Each name stands for a flat space through zero: a line, a plane or more. A row that begins with a name and a colon came from that space; any other row is followed by the name of the space it lies nearest, among the names in its block.
q976-q548: [ -52  106  108  122  341   45  -78 -135   91  -65 -142  249    2   10
   23 -121  111   28  -97 -187  -37  -26]
q336-q970: [ 250  415   14   33  315  107 -223 -335    1  327 -120  -43  -70 -167
 -351  156  -60   50 -295  -47 -314  434]
q336-q970: [-288  -87   41   89  222  376  -23  179 -177  155  241 -128  -25 -379
   14  131 -122  -84  130 -184  142  232]
q976-q548: [ 289   58   23 -100   -1 -372   22 -338  120  -72  -83 -106  171 -118
 -178  -59 -224  -37   83  122   16  591]
q159-q793: [ 544   34 -153   21   81 -175  111 -354 -100   24  -75  185  195   60
 -229  -84   -4   80  -26   39  -76  480]
q52-q724: [ 202 -176  -30 -148 -290 -679  170 -280  199 -396 -259  274  141  175
  -25  -80  194 -190  221   62   56 -136]
q976-q548: [ 182 -191 -147   90 -445 -266  390 -127 -162 -217 -130 -205    9  269
  239  -76  -56  -22  345  135  110  -89]
q159-q793: [ 501 -246   61   -8 -137 -529  268 -305  -30   89  -62   82  260 -158
 -203   97   -6    9  388   82  214  622]
q52-q724: [-238  218  -37 -157 -295   -3  257  232 -233  -94  294 -226  -47 -185
  113  -66 -300  194 -148  261  143  -88]
q336-q970: [-215  -93  -59 -284 -155   58  190  269  -78 -146  444 -298  -61  -25
   78    5 -187   44   84  279  189  173]
q336-q970: [-314 -154  -89  207  -76  158  415  130 -352 -179   89   83   32   24
  417 -115    8   61  234 -161  249 -293]
q336-q970: [ 464  150 -246  227 -154 -159  101 -537  -47  -22 -159 -164  -35 -195
 -159  -33 -173   74   93   29  -38  247]
q336-q970: [  56  488 -313   46 -649 -113  309  -76 -292 -121  -87 -268  -53  -59
  116  -64 -332  240 -260  206 -136 -337]
q983-q902: [-259  -39  -26  -12 -158  100  101  126 -235  182  255 -143 -125 -104
  148   52  -66  103   -4  164  169 -400]
q789-q11: [ 171  217  -12  -98 -133 -303 -112  -67  323 -221  -62   81  214  -42
  -47 -309 -237  250 -277  169   13   59]
q52-q724: [   2 -177  -43 -331   78 -244 -573  -85  527 -145   22  229   46  -31
 -313  -41  158 -315 -160   79  -92 -257]
q336-q970: [ 314 -141   55  134 -372 -330 -215  -29  255  -62 -479  -17  129   61
  -68  -29    0 -209  113  -66 -104 -179]
q789-q11: [  50  198  -39   27 -256 -348  418 -185 -166  -42  103  -82  276 -212
  189 -204 -411  413   17  206  278  268]
q976-q548: [  30  -77   77 -129  -73  -36 -336  223  177   95  -88   90   93   64
 -132   19   55 -139 -170   24 -127 -186]
q983-q902: [-423  380 -221  253  289  565  336 -111 -484  -38  102  -35 -180 -231
  200  125  -52   44  -31 -380  -99   85]
q983-q902: [ -68  507 -235  178  212  230   76 -297 -138   86  232   97   59 -572
  -65 -100 -297  436 -330 -106   57  183]
q336-q970: [ -99  135  -33 -131  232   53  108 -170  -48   24  293  -99  -78  -46
   -5  -21  -99  167  -60  158   75  270]
q789-q11: [-173    3   83   49 -187 -223  143  -49 -110 -328 -389  -28  -53   45
  121   22   36 -431  203 -185  -92 -179]
q52-q724: [ 254  -78  435  281  489 -118 -154 -139   30  426 -255  277  383 -192
  -63 -126  -88  145   35 -206  144  553]
q159-q793: [-244  156  197 -300  144 -149 -128  196  163  -20  113  248  149   31
  -13 -108   -2  114 -333  118    2  -73]
q983-q902: [   3  436 -462  178  109  538   25 -244 -295  -62  146 -172 -220 -169
  -49  -63 -202  115 -306  -87 -231  -13]
q159-q793: [-374 -146  390  155  609  176   16  130 -245  136  -70  494   38  -33
  146  -44  300 -147   33 -349  134 -171]
q159-q793: [  51  146 -346 -157 -451 -191  301 -164  -80 -361  229 -233 -162  -48
   20  -92 -174  114   -9  324   81 -174]
q976-q548: [ 139 -163  -94 -482 -283 -325    8  183   28 -219  180   47  186  190
 -172  -66  -40 -180  -78  331  -19  122]
q159-q793: [-327  209 -111 -268 -120  152 -114  280   87 -134  336 -116  -89  -36
   49 -110 -169  153 -359  236   -8 -314]
q159-q793: [ 176  277   83  213  609  189 -271 -333 -107   53 -489  437  -16  265
 -139 -151  250 -212 -360 -344 -437  -46]
q983-q902: [ 198    6   46  -61  148  126 -196  -11   63  114   37  -95 -217  208
 -164   -4  104  -11 -144  168 -135  -22]
q159-q793: [ 376 -236   77  -49  -47 -679 -238 -610  469   30   68 -120   97 -188
 -129 -314 -244  169  142  460  383   35]
q52-q724: [ -90  -60   45 -242 -105 -182   94  169  -74 -128   11  121  143  111
   -3   10   33 -158  -10   51  -20   41]
q159-q793: [ 353 -366  -65  111 -363 -379  -50 -233  193  146  -81 -234  230 -201
  -53   51 -202  -25  419   99  231  243]
q336-q970: [  75  -53 -124  119 -315 -268   76 -188   95 -201  -28  -13   -7  -67
  141 -244 -106  152   53  153  210 -449]
q789-q11: [-232  436 -316   52 -327  -66  266 -320 -166 -436 -138 -341 -142  -43
  235 -139 -344  -51  -66   29 -133 -193]
q789-q11: [ 109  253 -224   -7 -220  231  148  165 -222  143  110 -115   67  -53
  -56  138 -142  212 -180    9 -158  210]
q52-q724: [ 252  -59 -194  128  337  282 -162 -303  -83  419  299  -97  130 -339
 -210   43 -213  174   15   -8   90  569]
q52-q724: [ 293 -129  163 -134   88 -243 -458   62  525  106 -102  143  357 -157
 -312  -25  -77  -22  -69  -21  -22  468]
q159-q793: [ 165  113   24 -317  -95 -270 -174   62  288   27   37  121  179   57
 -228   22   -5  100 -249  189 -117  173]
q976-q548: [ 136 -317  334  290  179   64   35  115  220   99 -245   69 -224  289
  105  151  454   29  379 -203   76  -70]
q52-q724: [  18  -72  196 -240  -33  238 -221  693  203   68 -145  192 -136  462
 -198  367  538 -204 -152 -143 -403 -122]
q976-q548: [  89   96   14  139  175  293   88  184 -198 -118  -75  416 -281  117
 -111   13  455   -9 -190 -204 -146 -408]
q983-q902: [  92    0   19   45   50  -26 -120 -222  156   67  -33 -267 -150  -40
  -70   60  -67  -37  109   70  -16  148]
q983-q902: [-163  225 -264   76  148  528   96  -15 -465  118  213  -77 -258  -98
  -30  125   13  -35 -179  -90 -162 -133]
q976-q548: [ 204   51  110   70  -30   49   71   75  -26  172 -116  -81 -106   10
 -140  251  129   18   88  -69 -113  260]
q789-q11: [ 113  188 -192   34  -18 -102 -197 -352  184 -361 -322  -26  -57   18
 -116 -129  -62 -289  -93 -117 -268  -45]
q789-q11: [ 105 -125  183  220  310  354   28  288 -299  166 -214  330    8   99
  -80  142  340 -198   47 -399 -149  118]
q983-q902: [-116 -266  176  -97 -299 -393 -178   49  273  110 -131 -105   93   58
  102   64   -2 -125  184  138  122 -333]
q52-q724: [-466  232    2  359   90  593  359  246 -593 -148  -22  -56 -433  235
  494 -182   83   92 -139 -148  -18 -784]
q52-q724: [-146   96  -85    0  -69  275 -216  299   31 -212  -61  145 -212   93
  -25  -77  177 -136 -299  -90 -196 -647]
q789-q11: [ 249  266 -145  144  -27  250 -368  -51  108  -57 -341 -168 -100  113
 -161  -83 -111 -156 -298 -107 -424  -46]
q789-q11: [ 142  220  -98 -139 -455 -567  105 -288   94 -257 -121 -209  194 -149
   -3 -213 -434   52  -61  290   53  102]
q336-q970: [-121  271 -387 -248 -122  -24  -26 -240  113  -60  384  -24  -84 -279
 -162   92  -85  188 -231  182  -19 -117]
q52-q724: [-148  122 -204  314  104  312  135 -354 -417  137  -96 -126 -305  -35
  132  127   73 -131   88 -188 -111 -343]
q159-q793: [  63  -61  135  163  -73 -117  -90 -115   47  118 -284 -204   27 -123
  -10  105 -105 -190  216 -115  -22  153]
q983-q902: [ 111 -314 -139  -22 -357 -404   37 -147   95 -139  -79  -24  327 -136
   42  -60 -177 -170  319   17  188   86]
q983-q902: [-149  -99  -26   59   16   33  228  -76 -245  109  246 -105   -9 -200
  132   15 -120   96  184   62  263   45]
q983-q902: [-387  -33  447  -54  -87  -32  286  458  -22   58   67 -216 -178  116
  292  154   64  142  193   92  199  -60]
q976-q548: [ 270   93 -237 -162 -166 -213  -52 -127  -43 -428 -201  283   46  274
 -153 -277   84 -235 -287   89 -249 -305]
q159-q793: [-471 -237  493 -221  307   99   -5  606  174  240  414  132   43  -55
  134  126  159  233   64   55  346   92]
q976-q548: [  37  -42  -42 -305   97 -137 -388  -40  375 -152   -9   44  115  218
 -144 -134  -21 -176 -198  133 -168   54]
q159-q793: [-166  130 -118  247    9  273  443  -39 -411 -284 -232   59 -343  262
  229  120  321 -181  165 -317 -182 -303]
q789-q11: [  -2  -98  141  202  338  -62 -129 -282  198  121 -120  243  -18  -82
    9   -6  206   49  114 -184  104  -95]
q336-q970: [ -31  -48   65   97  667  264 -306 -171  107  253  -48  482   24  -83
 -215  164  391 -118  -71 -398 -140  112]
q52-q724: [-160   83 -213 -158 -276 -108  426    4 -420 -263  268   23  -51  -39
  127 -128 -100   42  -53  223  151 -283]
q976-q548: [ -91  300 -145  237  156  157  249 -304 -251 -107  -50   37 -100 -116
  133  -85  -66  129  -50 -166  -24  -15]
q976-q548: [-183  -58   -2 -190  -65   -5  106  266 -216  -34  234  211   79  -90
   -8  -17   41  -26 -109   69  109 -191]
q983-q902: [ 126  -81 -157   49   37  -42 -313 -333  143  136   -1    5  -67  -42
 -112  -58   20  -47  -71   91  -21 -329]
q336-q970: [  37  100  -44 -212 -368 -409  151 -119  187 -219  149 -233  -74  167
  134 -225 -195  291  -77  496  161 -235]
q983-q902: [  23  404 -144   42   20  214  -57  -71    5   -2   69 -199  -74  -70
  -11 -119 -266  263 -328   88 -138   84]
q976-q548: [-243   62  -17 -178 -183  -34  150  293 -165  -25   21   85  243  208
  209  -28  -75   37 -135   28  -55  -94]
q336-q970: [-242   74  271   51  802  166 -402  -74   52  168 -256  699  173  171
  -16 -147  337 -158 -367 -384 -212 -214]
q789-q11: [ 104 -140  227  145  496  288 -318  156  116  167 -125  408  -81  118
 -159    5  410  -77 -121 -262 -106 -128]
q789-q11: [ 363 -151   60 -153  -26 -379 -412 -164  456  -42 -155   75  174  -17
 -305 -104  -27 -150  -43  127  -46  163]
q789-q11: [  81 -271  205 -101  135 -229   50  -89 -181  213  154  127  -16  -83
 -123   23  115  -95  136  187  235   -5]
q52-q724: [  90 -149  144 -249  110  113 -230  302  325  243   99  -32  -87  256
 -223  357  316  -27   23   37 -175  272]
[  32  429 -238   31  287  623 -103 -124 -321  190  137 -315 -375   -7
 -211  157  -82  -40 -332   -8 -396  212]
q983-q902
[-173 -399  125  307  173  391 -123  381 -193  316 -282  343  163   19
   86  321  394 -361  280 -626  -92 -156]
q159-q793
[ -44  -10  190   27   91  120 -139  232    4  103  -62   91 -103   95
  -14   -7  142  -15 -134  -16  -50 -258]
q789-q11
[-129  337 -217  -70 -363  104 -110  175  -41   35  125 -145   44  -41
  102 -174 -321  289 -468  233  -87 -472]
q983-q902
[  70  270  -29  186  165  224   44 -206  -82  -15  -36 -379 -120   74
  129 -200 -327  179  -91   76  -67  298]
q159-q793
[ 307 -400  -62  231 -101 -228   51 -378   39   97   63 -190   44 -214
   17  -90 -144   38  446  121  372  123]
q159-q793
[  39  152  264  -15  330    0  -81  -22  151  146  -37   91  -52  -51
 -139   82  100  113  -91  -49  -46  307]
q983-q902
[ 276  -97 -286  275 -110 -346  -19 -625  184 -409 -301  162  116  -99
   50 -347  -75  -95  174 -116  100 -225]
q52-q724
[ 205 -182  125  183  229  168  -23  106  -63  375  -51  236  148  -51
 -108  199  215   71  129 -250   14  302]
q789-q11
[  90  -98 -216    6   79   48  -31 -174 -177   10   11  163  147  -12
  -70  -38    8 -164   -1  -91  -55   42]
q983-q902
[  15 -373  183   53  -18 -346  -18 -160  267  -68 -212   -5   37   31
   54   97  157 -244  469 -100  158   65]
q983-q902
[  78  137  -49 -137 -106  220 -142  423   16   83  223  -16  140  -32
  -95 -112 -195  254 -377  155  -53   78]
q976-q548
[-199  -47 -229 -182 -223    3   17   68   49 -340   20 -170   15  160
  111  -14  -86 -251   67   10 -105  -63]
q52-q724
[ 213  157 -111  -41  -91 -100  106 -128 -128 -136 -108   62  -12   28
 -144  -16    8  -73  -95   19 -149   95]
q976-q548
[  32    6   56  117   54  145  236   52 -457  345 -273 -111  297   59
   47  341  -89 -243  245 -339 -224  742]
q52-q724
[ -57   47  -56 -380 -263 -474   10 -177  260 -171  452  -26 -218 -244
 -155  -99  -33  232 -140  562  307 -440]
q52-q724
[-424 -258  247  -47  401  320 -305  500   65  122   11  494   87   87
   49   84  401 -224  -94 -352  -32 -366]
q336-q970
[  77   15   77 -433 -150   32 -115  462  159  300  346 -181   91  -77
 -321  367  -40  108 -117  230  -85  551]
q52-q724
[ 291  -23  -63  285   77 -123 -185 -351  128    8 -300  119  246 -229
  -83 -162 -151  -45   58 -216    3  188]
q52-q724
[ -97 -239  451 -197  625  135 -301  373  209  349  203  560   -1   38
 -254  180  533   18 -132 -106   59   39]
q159-q793
[-198  152  190  223 -292  195  254  547 -317 -238 -494  -96   38  217
  309   -2  -57 -225   34 -339 -224  -99]
q789-q11
[  18  -13  -19  -30 -524  -78  171  324  119 -344  -89 -353 -114  117
  123    7 -113  -26  155  101   -2  -54]
q983-q902
[ 344 -309  -77  -59  -69 -234 -299 -153  249  237  201   -7  302 -250
 -204 -125 -220  120   48  229  244  209]
q159-q793
[  98 -176   67  274  -36 -164  -15 -275   83   32 -326  -89   20   54
  140  -19    7 -115  308 -132   56  -61]
q159-q793
[ 168 -111 -146  -24   26   -8 -477 -104  479 -132 -121   98   -9   -1
 -224  -31  123 -179  -72  -88 -156 -159]
q52-q724
[ -38 -302 -101   98 -361 -116   85  140   45 -192   57  241 -165 -186
    8   58  316  -64  210  -57  239 -751]
q983-q902
[ 204 -108 -268  507  210  340  453 -343 -535  -68 -163  187 -116  286
  268 -110  238   35  262 -312   -1 -117]
q52-q724
[-154  108 -121   99   99  408  222  113 -317 -130   43  -69 -240  123
  107   71  105  -81   13 -159 -129  -42]
q983-q902
[ -20  209 -140   46  142  723 -189  435 -223  144 -121   77 -208  142
 -229  370  312 -264 -272 -396 -556   -2]
q159-q793
[-127 -123   74  123  154  209 -101  148  -96  203   79  -31  192 -148
  111  -75 -188   36   26 -102  128  135]
q159-q793
